X =
array([[3222, 6418, 6454, 7134, 6540, 6480, 7558, 8447, 5157, 7257, 4703,
        9086, 6173, 5183, 6364, 3445],
       [3363, 6389, 6956, 7053, 7500, 7019, 8006, 8254, 5015, 7067, 5418,
        9314, 5898, 4826, 6343, 3264],
       [3310, 6418, 7012, 7053, 7321, 6860, 7789, 8254, 5015, 7228, 5079,
        9086, 6173, 4953, 6364, 3320],
       [3265, 6418, 6623, 7053, 6636, 6767, 7789, 8254, 5015, 7228, 4693,
        9086, 6173, 5213, 6364, 3320],
       [3303, 6418, 6716, 7053, 6783, 6846, 7789, 8254, 5015, 7228, 4772,
        9086, 6173, 5061, 6364, 3320],
       [3310, 6602, 6956, 7053, 6925, 6758, 7789, 8254, 5086, 7598, 4903,
        9086, 6344, 4967, 6364, 3476],
       [3375, 6376, 6956, 7053, 6925, 6491, 7789, 8473, 4884, 7228, 5172,
        9069, 5907, 4967, 6786, 3282],
       [3310, 6451, 6956, 7053, 6788, 6802, 7789, 8214, 5015, 7355, 4796,
        9086, 6270, 5075, 6364, 3329],
       [3310, 6418, 6566, 7053, 6925, 6767, 7771, 8332, 5015, 7228, 4903,
        9088, 6058, 4967, 6364, 3320],
       [3749, 6356, 7042, 7053, 7273, 6425, 7861, 8521, 4878, 7228, 5977,
        9056, 5874, 4967, 7127, 3281],
       [3273, 6418, 6488, 7060, 6580, 6467, 7595, 8466, 5108, 7228, 4818,
        9086, 6173, 5082, 6364, 3415],
       [3310, 6343, 6802, 7053, 7473, 7008, 7823, 8254, 5015, 7015, 5198,
        9371, 5861, 4863, 6325, 3245],
       [3472, 7168, 7159, 7053, 7165, 6767, 7789, 8251, 5132, 8331, 5152,
        9086, 6406, 4967, 6383, 3516]])
The minimum?
A: 3222
The entry just right of the largest entry is 5861
The entry just left of the largest entry?
A: 5198
The entry just right of 7500?
A: 7019
The entry just right of 7598 is 4903
The entry just right of 3363?
A: 6389

grid =
array([[  5.7,  -3.3, -21.8, -16.4,  -6.5,  -7.9, -21.8,   4.0,  -6.5,
         41.3,  -8.4,   9.0],
       [ 16.6,  24.4,  17.8,   2.5,  11.5,  -2.1,  17.8,  -6.6,  11.5,
        -24.9,  17.6, -13.2],
       [-12.9,   8.1,  21.8,  16.1,   6.3,   5.6,  21.8,  -2.0,   6.3,
        -48.9,  10.6, -13.0]])
What is the entry just right of -24.9?
A: 17.6
The maximum is 41.3
The entry just left of 17.6 -> -24.9
What is the entry just right of 17.6?
A: -13.2
What is the entry just right of the largest entry?
A: -8.4
The entry just right of -2.1 is 17.8
The entry just left of the smallest entry is 6.3
What is the smallest entry?
A: -48.9
What is the entry just right of 5.7?
A: -3.3

Read these off the table that follows. Rows and columns are numbered from 1.
1) Give the entry directly above -8.86.
2) Give the entry in row 3 and column 1.
3) Give the bottom-right entry.
4) Give the entry in the top-left corner.
5) Give the entry at row 1, column 3.
6) Give the entry in row 3 and column 2.
7) Give the entry just left of 8.60.
1.46,4.58,7.90,13.89,3.75,-12.35,5.24,-4.77,6.25,-1.19,-5.73,-0.06,-4.13,13.34
10.09,-2.64,8.60,0.76,13.43,-12.73,11.76,1.91,10.42,-2.45,-4.30,-2.29,4.12,20.65
-3.69,-1.80,10.00,-4.21,14.51,7.33,-0.23,9.43,-6.13,10.86,2.27,-1.32,8.70,7.40
3.74,8.67,10.36,14.48,1.35,-8.73,2.81,-4.98,7.78,0.52,-2.74,1.52,-6.80,9.94
0.02,-3.11,-12.35,-8.86,-13.29,8.63,-5.55,0.26,-5.64,-2.63,6.75,0.74,2.30,-17.76
-2.76,7.50,11.20,-0.96,2.50,8.95,3.35,11.10,-6.68,7.82,9.09,0.62,-3.70,0.32
6.97,-1.58,-7.17,-1.20,-6.55,-5.79,0.91,-4.85,3.51,-9.53,-4.54,1.06,0.35,-3.12
1) 14.48
2) -3.69
3) -3.12
4) 1.46
5) 7.90
6) -1.80
7) -2.64

Read these off the row that follows.
1) Read off the third entry from the left.
2) Read off the third entry from the end.
3) Read off the entry just left of -1.2.
4) Read off the entry at the centre.
5) Read off the last entry.
6) Read off the entry just right of 31.1.
7) Read off the 4th entry from the end.
8) Read off the third largest entry.
[ 31.1  24.4  -3.0  14.4  24.2 -50.4  -8.1  -1.2 -14.6 -29.7  31.4  23.4
 -44.0  -4.4  35.6]
1) -3.0
2) -44.0
3) -8.1
4) -1.2
5) 35.6
6) 24.4
7) 23.4
8) 31.1

[[55, 50, 56, 22, 72, 54, 52, 58, 68],
 [70, 52, 46, 71, 59, 53, 61, 54, 40],
 [46, 43, 42, 51, 65, 33, 50, 57, 88],
 [40, 55, 65, 78, 70, 49, 80, 57, 15],
 [62, 58, 58, 24, 80, 45, 39, 63, 59],
 [79, 46, 56, 71, 68, 30, 51, 41, 37],
 [55, 47, 65, 50, 54, 53, 54, 65, 82],
 [65, 48, 43, 79, 64, 32, 60, 42, 46],
 [54, 42, 60, 56, 87, 69, 55, 32, 43],
 [85, 54, 45, 58, 87, 36, 57, 68, 40]]
Indices start at 1.
Which number is the entry in the top-right corner?
A: 68
Which number is the entry in row 1 and column 3?
A: 56
The entry in row 2 and column 1: 70
Which number is the entry in the bottom-left corner?
A: 85
The bottom-right entry -> 40
Which number is the entry directly above the largest entry?
A: 40
Which number is the entry at row 2, column 3?
A: 46
Which number is the entry in row 1 and column 1?
A: 55
Which number is the entry in row 1 and column 2?
A: 50
The entry directly above 37 -> 59
The entry directly below the largest entry: 15
The entry directly below 37 is 82
Which number is the entry just left of the largest entry?
A: 57
The entry in row 3 and column 1 is 46
The entry directly below 22: 71
The entry just left of 37 -> 41
Which number is the entry directly above 62?
A: 40
